Below is a small trained network, with its code and all its weights. Each question gives an input and a class and asks what happens when units are switched off, that is, made to give their printed mean instead of their output.

import numpy as np


def w(rows, s, z=0):
    codes = np.array(rows[::2]) - 128.0
    scale = np.full(codes.shape[1], s)
    scale[-1] = z or s
    return codes * scale


def norm(h):
    return h / np.sqrt((h * h).mean(-1, keepdims=True) + 1e-5)


def f(y):
    return np.maximum(y, 0)


def log_softmax(a):
    a = a - a.max(-1, keepdims=True)
    return a - np.log(np.exp(a).sum(-1, keepdims=True))


def net(x, mask):
    res = np.array(x, float).reshape(1, 3) / 4 @ E
    u = 0
    for l in range(3):
        y = f(norm(res) @ A[l][:, :-1].T + A[l][:, -1])
        res = res + np.where(mask[u : u + 11], y, B[l][:, -1]) @ B[l][:, :-1]
        u += 11
    return log_softmax(norm(res)[-1] @ U[:, :-1].T + U[:, -1])


A, B = {}, {}
E = w([
[43,97,28,181,152,144],'x0',
[143,255,95,123,151,35],'x1',
[173,87,111,53,196,177],'x2',
],0.007)
A[0] = w([
[159,117,131,83,193,140,111],'0.n0',
[100,60,125,108,4,89,113],'0.n1',
[146,108,175,139,46,127,2],'0.n2',
[147,163,82,133,147,157,26],'0.n3',
[131,161,138,80,94,107,70],'0.n4',
[99,79,99,139,117,42,44],'0.n5',
[116,181,161,213,114,108,121],'0.n6',
[179,184,131,81,133,137,141],'0.n7',
[125,188,116,143,135,98,114],'0.n8',
[88,61,149,54,146,117,114],'0.n9',
[81,99,164,181,197,144,109],'0.n10',
],0.011,0.004)
B[0] = w([
[52,122,85,138,34,102,219],'0.n0',
[72,38,83,1,186,69,238],'0.n1',
[126,231,152,172,220,49,196],'0.n2',
[206,119,99,88,163,130,148],'0.n3',
[61,99,143,158,49,118,187],'0.n4',
[54,116,69,167,150,142,163],'0.n5',
[142,113,174,171,115,184,242],'0.n6',
[90,59,159,66,104,141,253],'0.n7',
[149,179,133,84,128,208,227],'0.n8',
[153,175,199,210,105,215,206],'0.n9',
[45,138,96,176,136,123,195],'0.n10',
],0.0069,0.005)
A[1] = w([
[189,112,171,164,83,151,47],'1.n0',
[83,98,201,151,96,169,148],'1.n1',
[109,141,168,158,116,102,211],'1.n2',
[145,69,171,131,136,129,54],'1.n3',
[117,169,184,71,117,159,126],'1.n4',
[124,102,1,74,185,104,156],'1.n5',
[136,74,223,105,196,26,34],'1.n6',
[66,145,143,207,148,81,197],'1.n7',
[168,76,152,149,162,139,250],'1.n8',
[157,152,65,216,107,204,58],'1.n9',
[139,144,141,93,119,81,86],'1.n10',
],0.0096,0.0016)
B[1] = w([
[168,113,142,205,67,143,163],'1.n0',
[165,165,122,141,113,94,254],'1.n1',
[200,191,106,110,100,110,182],'1.n2',
[124,195,161,142,171,71,170],'1.n3',
[136,55,165,210,114,137,230],'1.n4',
[214,122,165,180,59,110,208],'1.n5',
[53,255,32,79,203,141,218],'1.n6',
[107,101,166,92,170,107,213],'1.n7',
[174,243,138,120,125,72,166],'1.n8',
[123,210,137,66,184,132,194],'1.n9',
[47,46,138,117,173,133,172],'1.n10',
],0.0086,0.0066)
A[2] = w([
[213,123,2,92,115,114,112],'2.n0',
[164,165,155,198,43,19,109],'2.n1',
[74,207,98,121,183,231,25],'2.n2',
[50,130,167,94,106,57,238],'2.n3',
[180,42,62,184,130,214,153],'2.n4',
[64,113,11,167,176,70,96],'2.n5',
[69,5,129,172,160,93,124],'2.n6',
[78,157,43,132,69,86,168],'2.n7',
[190,212,125,154,133,131,83],'2.n8',
[100,92,127,47,101,138,109],'2.n9',
[107,20,180,12,103,93,7],'2.n10',
],0.0081,0.0021)
B[2] = w([
[153,119,210,193,56,188,155],'2.n0',
[170,155,146,114,146,194,236],'2.n1',
[103,187,122,64,227,56,227],'2.n2',
[148,62,40,157,143,164,253],'2.n3',
[139,209,132,143,202,109,162],'2.n4',
[149,132,162,85,92,160,211],'2.n5',
[139,64,106,115,68,93,199],'2.n6',
[176,144,177,146,132,134,179],'2.n7',
[89,2,113,123,77,111,223],'2.n8',
[53,67,85,138,116,128,164],'2.n9',
[74,99,72,134,138,60,204],'2.n10',
],0.0082,0.0062)
U = w([
[82,217,83,52,244,93,255],'0',
[238,167,187,150,20,195,67],'1',
[71,2,18,87,68,103,56],'2',
],0.012,0.0017)

Each question gives the input, the list of numbers given to net, and the class t.
The units are the neurons (one row each of A and B). Each row of codes is followed by its name. A weight is (code - 128) times the scale printed after its matrix; where a second scale follows, it is the last column's (A, B and U).
mask holds one flag per neuron, layer by layer. A switched-off neuron (its flag False) gives its mean, the last column of its row in B, instead of its output. The means were averaged over made-up inputs and are rounded, as every weight is.
A unit's drop is (log p(t) with every unit on - log p(t) with that unit switched off) / (log p(t) with every unit on - log p(t) with every unit switched off).
The circuit of an input: a set's keep is (log p(t) with only the set's units on - log p(t) with every unit switched off) / (log p(t) with every unit on - log p(t) with every unit switched off). Starting from the 12 units with the biggest drops (on a tie, the unit counted first), units are removed one at a time, each time the one whose removal leaves the highest keep (on an exact tie, the one counted first), for as long as the keep stays at least 0.8.
circuit, biggest first: the units of the circuit, biggest drop first
most important unit: the unit with the biggest drop
k most important neurons: the k neurons with the biggest drops, biggest first
k most important neurons of layer l: the k neurons of layer l with the biggest drops, biggest first
drop when u is switched off: that unit's drop, to one decimal
input [0,-8,0], class 0: circuit, biggest first : [1.n8, 0.n0, 1.n4, 2.n6]
input [-8,-4,-1], class 0: circuit, biggest first : [0.n2, 1.n6]
input [8,1,-6], class 0: most important unit : 1.n9
input [-5,-1,6], class 1: 2 most important neurons of layer 0 : [0.n9, 0.n1]
input [0,2,6], class 2: 2 most important neurons of layer 0 : [0.n7, 0.n0]
input [0,-1,-7], class 0: 2 most important neurons : [0.n1, 0.n2]
input [-5,4,1], class 2: 2 most important neurons : [0.n7, 0.n9]
input [0,3,-4], class 1: 2 most important neurons : [0.n6, 1.n6]
input [-4,0,-8], class 0: 4 most important neurons : [0.n2, 0.n1, 1.n6, 0.n9]
input [0,8,-6], class 1: 2 most important neurons of layer 1 : [1.n6, 1.n2]
input [0,-2,5], class 1: 3 most important neurons : [1.n6, 1.n0, 1.n1]
input [0,-1,-1], class 0: 2 most important neurons of layer 0 : [0.n2, 0.n0]
input [-3,-7,-1], class 0: drop when 0.n1 is switched off : 0.9
input [-1,-5,8], class 1: drop when 1.n6 is switched off : 0.7
input [-3,7,-6], class 1: drop when 2.n0 is switched off : 0.0
input [-7,-8,-4], class 0: drop when 1.n6 is switched off : 0.1
